Below are the code and all the weights of a small trained network. Each question names an input and a class and asks about switching units off, where a switched-off unit gives its printed mean instead of its output.

import numpy as np


def w(rows, s, z=0):
    codes = np.array(rows[::2]) - 128.0
    scale = np.full(codes.shape[1], s)
    scale[-1] = z or s
    return codes * scale


def f(y):
    return y / 2 * (1 + np.tanh(0.7978845608 * (y + 0.044715 * y**3)))


def log_softmax(a):
    a = a - a.max(-1, keepdims=True)
    return a - np.log(np.exp(a).sum(-1, keepdims=True))


def net(x, mask):
    res = np.array(x, float).reshape(1, 4) / 4 @ E
    y = f(res @ A[0][:, :-1].T + A[0][:, -1])
    res = res + np.where(mask, y, B[0][:, -1]) @ B[0][:, :-1]
    return log_softmax(res[-1] @ U[:, :-1].T + U[:, -1])


A, B = {}, {}
E = w([
[181,25,95,69,137,71,80,160,74,68],'x0',
[136,116,109,101,106,171,138,143,164,130],'x1',
[126,193,171,124,22,85,133,164,89,78],'x2',
[219,176,90,222,176,78,176,254,173,154],'x3',
],0.01)
A[0] = w([
[60,181,134,155,112,164,156,80,164,137,77],'neuron 0',
[166,15,99,89,107,134,39,169,57,16,193],'neuron 1',
[156,200,186,110,3,140,128,104,78,47,31],'neuron 2',
[127,177,164,126,12,83,156,166,117,76,81],'neuron 3',
[34,92,124,100,91,157,151,43,65,124,50],'neuron 4',
[87,57,128,151,189,160,168,84,112,163,3],'neuron 5',
[80,137,182,152,95,178,149,115,158,190,136],'neuron 6',
[58,196,167,132,129,141,145,101,162,153,102],'neuron 7',
[75,117,107,143,101,110,182,111,189,110,47],'neuron 8',
[41,117,171,85,95,202,60,56,101,45,14],'neuron 9',
[155,30,149,36,123,81,41,142,127,116,88],'neuron 10',
[132,53,129,139,220,149,121,64,171,215,15],'neuron 11',
[22,203,124,159,122,187,151,82,116,189,92],'neuron 12',
],0.0074,0.0016)
B[0] = w([
[98,149,179,124,180,100,149,105,156,65,183],'neuron 0',
[74,141,231,122,189,33,195,75,173,92,249],'neuron 1',
[107,88,102,72,105,190,47,72,33,166,201],'neuron 2',
[177,128,64,109,144,172,38,42,56,201,188],'neuron 3',
[212,188,145,196,75,163,194,218,102,130,229],'neuron 4',
[132,104,99,93,99,144,70,123,121,210,175],'neuron 5',
[72,134,169,128,213,17,146,99,173,95,179],'neuron 6',
[121,118,153,101,156,77,154,124,158,126,180],'neuron 7',
[99,148,172,141,127,125,139,123,76,85,134],'neuron 8',
[162,210,7,255,70,186,164,238,140,129,251],'neuron 9',
[75,127,218,118,151,93,108,140,183,57,218],'neuron 10',
[149,106,52,66,136,244,32,124,39,178,206],'neuron 11',
[80,122,213,83,156,32,151,109,161,108,208],'neuron 12',
],0.0073,0.012)
U = w([
[65,121,165,106,150,36,185,89,160,71,203],'0',
[232,166,83,253,107,105,197,245,115,114,174],'1',
[113,97,88,57,126,172,46,50,60,147,5],'2',
],0.012,0.0012)

Each question gives the input, the list of numbers given to net, and the class t.
The units are the neurons (one row each of A and B). Each row of codes is followed by its name. A weight is (code - 128) times the scale printed after its matrix; where a second scale follows, it is the last column's (A, B and U).
mask holds one flag per neuron, in row order. A switched-off neuron (its flag False) gives its mean, the last column of its row in B, instead of its output. The means were averaged over made-up inputs and are rounded, as every weight is.
A unit's drop is (log p(t) with every unit on - log p(t) with that unit switched off) / (log p(t) with every unit on - log p(t) with every unit switched off).
The circuit of an input: a set's keep is (log p(t) with only the set's units on - log p(t) with every unit switched off) / (log p(t) with every unit on - log p(t) with every unit switched off). Starting from the 12 units with the biggest drops (on a tie, the unit counted first), units are removed one at a time, each time the one whose removal leaves the highest keep (on an exact tie, the one counted first), for as long as the keep stays at least 0.8.
circuit, biggest first: the units of the circuit, biggest drop first
unit that matters most: the unit with the biggest drop
top k neurons: the k neurons with the biggest drops, biggest first
drop of u: that unit's drop, to one decimal
input [3,-6,3,-8], class 1: unit that matters most	neuron 9
input [-7,0,6,0], class 0: top 3 neurons	[neuron 12; neuron 11; neuron 6]
input [8,7,-6,6], class 0: top 2 neurons	[neuron 9; neuron 1]
input [-6,5,7,-4], class 2: top 3 neurons	[neuron 2; neuron 3; neuron 1]
input [7,3,6,-7], class 0: top 2 neurons	[neuron 1; neuron 10]
input [3,-2,-6,-7], class 1: top 2 neurons	[neuron 9; neuron 4]
input [1,8,-8,6], class 2: circuit, biggest first	[neuron 9; neuron 11]
input [7,4,6,3], class 0: top 2 neurons	[neuron 1; neuron 11]
input [4,1,-8,6], class 2: top 2 neurons	[neuron 9; neuron 11]
input [-8,6,-3,-8], class 0: top 4 neurons	[neuron 12; neuron 6; neuron 0; neuron 7]
input [0,-2,-1,-1], class 1: top 2 neurons	[neuron 1; neuron 2]
input [-4,8,-5,2], class 2: top 2 neurons	[neuron 11; neuron 1]
input [-1,-5,8,-7], class 2: top 2 neurons	[neuron 2; neuron 3]
input [-6,-8,8,6], class 2: circuit, biggest first	[neuron 3; neuron 9]
input [-6,-3,5,-8], class 1: top 3 neurons	[neuron 9; neuron 4; neuron 1]
input [-4,-5,-8,0], class 2: circuit, biggest first	[neuron 11]
input [8,-8,-7,-1], class 0: top 2 neurons	[neuron 1; neuron 10]
input [-2,-8,3,1], class 2: drop of neuron 9	0.5
input [-8,-8,2,5], class 0: drop of neuron 8	0.0
input [-8,-3,-7,-7], class 0: drop of neuron 12	4.9
